Below are the code and all the weights of a small trained network. Each question names an input and a class and asks about switching units off, where a switched-off unit gives its printed mean instead of its output.

import numpy as np


def w(rows, s, z=0):
    codes = np.array(rows[::2]) - 128.0
    scale = np.full(codes.shape[1], s)
    scale[-1] = z or s
    return codes * scale


def norm(h):
    return h / np.sqrt((h * h).mean(-1, keepdims=True) + 1e-5)


def f(y):
    return y / 2 * (1 + np.tanh(0.7978845608 * (y + 0.044715 * y**3)))


def log_softmax(a):
    a = a - a.max(-1, keepdims=True)
    return a - np.log(np.exp(a).sum(-1, keepdims=True))


def net(x, mask):
    res = np.array(x, float).reshape(1, 4) / 4 @ E
    u = 0
    for l in range(4):
        y = f(norm(res) @ A[l][:, :-1].T + A[l][:, -1])
        res = res + np.where(mask[u : u + 7], y, B[l][:, -1]) @ B[l][:, :-1]
        u += 7
    return log_softmax(norm(res)[-1] @ U[:, :-1].T + U[:, -1])


A, B = {}, {}
E = w([
[26,81,148],'x0',
[149,88,105],'x1',
[183,152,252],'x2',
[90,36,64],'x3',
],0.0031)
A[0] = w([
[255,116,159,133],'0.n0',
[98,15,146,254],'0.n1',
[182,43,15,32],'0.n2',
[121,240,41,102],'0.n3',
[61,112,35,92],'0.n4',
[226,127,11,97],'0.n5',
[5,230,126,147],'0.n6',
],0.005,0.0028)
B[0] = w([
[51,55,122,191],'0.n0',
[8,98,123,251],'0.n1',
[163,131,150,157],'0.n2',
[76,114,186,155],'0.n3',
[107,103,79,174],'0.n4',
[222,83,45,178],'0.n5',
[86,254,9,175],'0.n6',
],0.0048,0.0028)
A[1] = w([
[237,107,2,146],'1.n0',
[54,98,117,141],'1.n1',
[129,160,209,89],'1.n2',
[209,87,83,254],'1.n3',
[158,60,209,175],'1.n4',
[72,99,183,71],'1.n5',
[115,81,155,249],'1.n6',
],0.0074,0.00067)
B[1] = w([
[143,1,171,252],'1.n0',
[88,129,108,205],'1.n1',
[213,116,104,164],'1.n2',
[102,90,183,192],'1.n3',
[127,171,188,183],'1.n4',
[111,121,187,169],'1.n5',
[91,164,213,164],'1.n6',
],0.0066,0.0031)
A[2] = w([
[206,42,118,166],'2.n0',
[125,213,152,169],'2.n1',
[64,185,3,223],'2.n2',
[127,200,126,66],'2.n3',
[196,145,180,111],'2.n4',
[69,199,84,247],'2.n5',
[77,108,61,98],'2.n6',
],0.0067,0.0015)
B[2] = w([
[75,43,226,210],'2.n0',
[212,244,33,166],'2.n1',
[172,129,39,252],'2.n2',
[168,203,77,124],'2.n3',
[253,53,64,170],'2.n4',
[183,201,80,211],'2.n5',
[206,98,79,183],'2.n6',
],0.0043,0.0027)
A[3] = w([
[214,132,163,62],'3.n0',
[254,218,153,94],'3.n1',
[213,108,124,112],'3.n2',
[150,75,121,19],'3.n3',
[25,222,187,109],'3.n4',
[108,210,121,3],'3.n5',
[50,95,179,153],'3.n6',
],0.005,0.0013)
B[3] = w([
[131,84,134,154],'3.n0',
[220,92,144,247],'3.n1',
[62,111,132,157],'3.n2',
[174,94,126,117],'3.n3',
[171,254,186,168],'3.n4',
[206,139,206,96],'3.n5',
[120,197,154,239],'3.n6',
],0.0052,0.0013)
U = w([
[63,192,204,113],'0',
[124,158,39,32],'1',
[232,168,182,163],'2',
[41,116,3,156],'3',
[170,131,116,22],'4',
[113,31,142,234],'5',
[160,218,61,196],'6',
[102,224,141,4],'7',
],0.016,0.0038)

Each question gives the input, the list of numbers given to net, and the class t.
The units are the neurons (one row each of A and B). Each row of codes is followed by its name. A weight is (code - 128) times the scale printed after its matrix; where a second scale follows, it is the last column's (A, B and U).
mask holds one flag per neuron, layer by layer. A switched-off neuron (its flag False) gives its mean, the last column of its row in B, instead of its output. The means were averaged over made-up inputs and are rounded, as every weight is.
A unit's drop is (log p(t) with every unit on - log p(t) with that unit switched off) / (log p(t) with every unit on - log p(t) with every unit switched off).
The circuit of an input: a set's keep is (log p(t) with only the set's units on - log p(t) with every unit switched off) / (log p(t) with every unit on - log p(t) with every unit switched off). Starting from the 12 units with the biggest drops (on a tie, the unit counted first), units are removed one at a time, each time the one whose removal leaves the highest keep (on an exact tie, the one counted first), for as long as the keep stays at least 0.8.
circuit, biggest first: the units of the circuit, biggest drop first
most important unit: the unit with the biggest drop
top k neurons: the k neurons with the biggest drops, biggest first
k most important neurons of layer l: the k neurons of layer l with the biggest drops, biggest first
drop of u: that unit's drop, to one decimal
input [6,-3,7,2], class 7: circuit, biggest first => 1.n0, 3.n4, 2.n0
input [4,-1,-1,-1], class 6: most important unit => 1.n0
input [0,1,-2,-8], class 6: top 2 neurons => 1.n0, 0.n6
input [5,2,1,2], class 0: circuit, biggest first => 0.n5, 2.n4, 3.n6
input [4,5,0,5], class 3: circuit, biggest first => 1.n0, 0.n1
input [-8,-7,-7,-6], class 5: top 2 neurons => 0.n5, 1.n0
input [8,-8,1,1], class 7: circuit, biggest first => 3.n4, 1.n0
input [6,-2,3,-1], class 7: 2 most important neurons of layer 0 => 0.n5, 0.n1
input [7,-2,7,1], class 7: circuit, biggest first => 1.n0, 3.n4, 2.n0
input [5,-4,2,3], class 7: circuit, biggest first => 3.n4, 1.n0
input [-3,-8,1,-4], class 6: circuit, biggest first => 1.n0, 2.n1
input [-4,8,-5,8], class 5: circuit, biggest first => 1.n0, 2.n0
input [7,-4,2,1], class 7: 2 most important neurons of layer 3 => 3.n4, 3.n5
input [8,7,6,-8], class 2: most important unit => 1.n2
input [4,3,0,1], class 3: 3 most important neurons of layer 2 => 2.n2, 2.n6, 2.n0
input [4,-1,6,1], class 2: 3 most important neurons of layer 0 => 0.n4, 0.n0, 0.n3
input [6,4,-7,-6], class 1: 2 most important neurons of layer 0 => 0.n6, 0.n0
input [1,-6,6,7], class 7: drop of 1.n0 => 0.2
input [4,0,2,0], class 7: drop of 0.n5 => 0.2
input [-2,0,-2,-7], class 6: circuit, biggest first => 1.n0
input [4,1,2,-4], class 6: drop of 1.n0 => 0.7
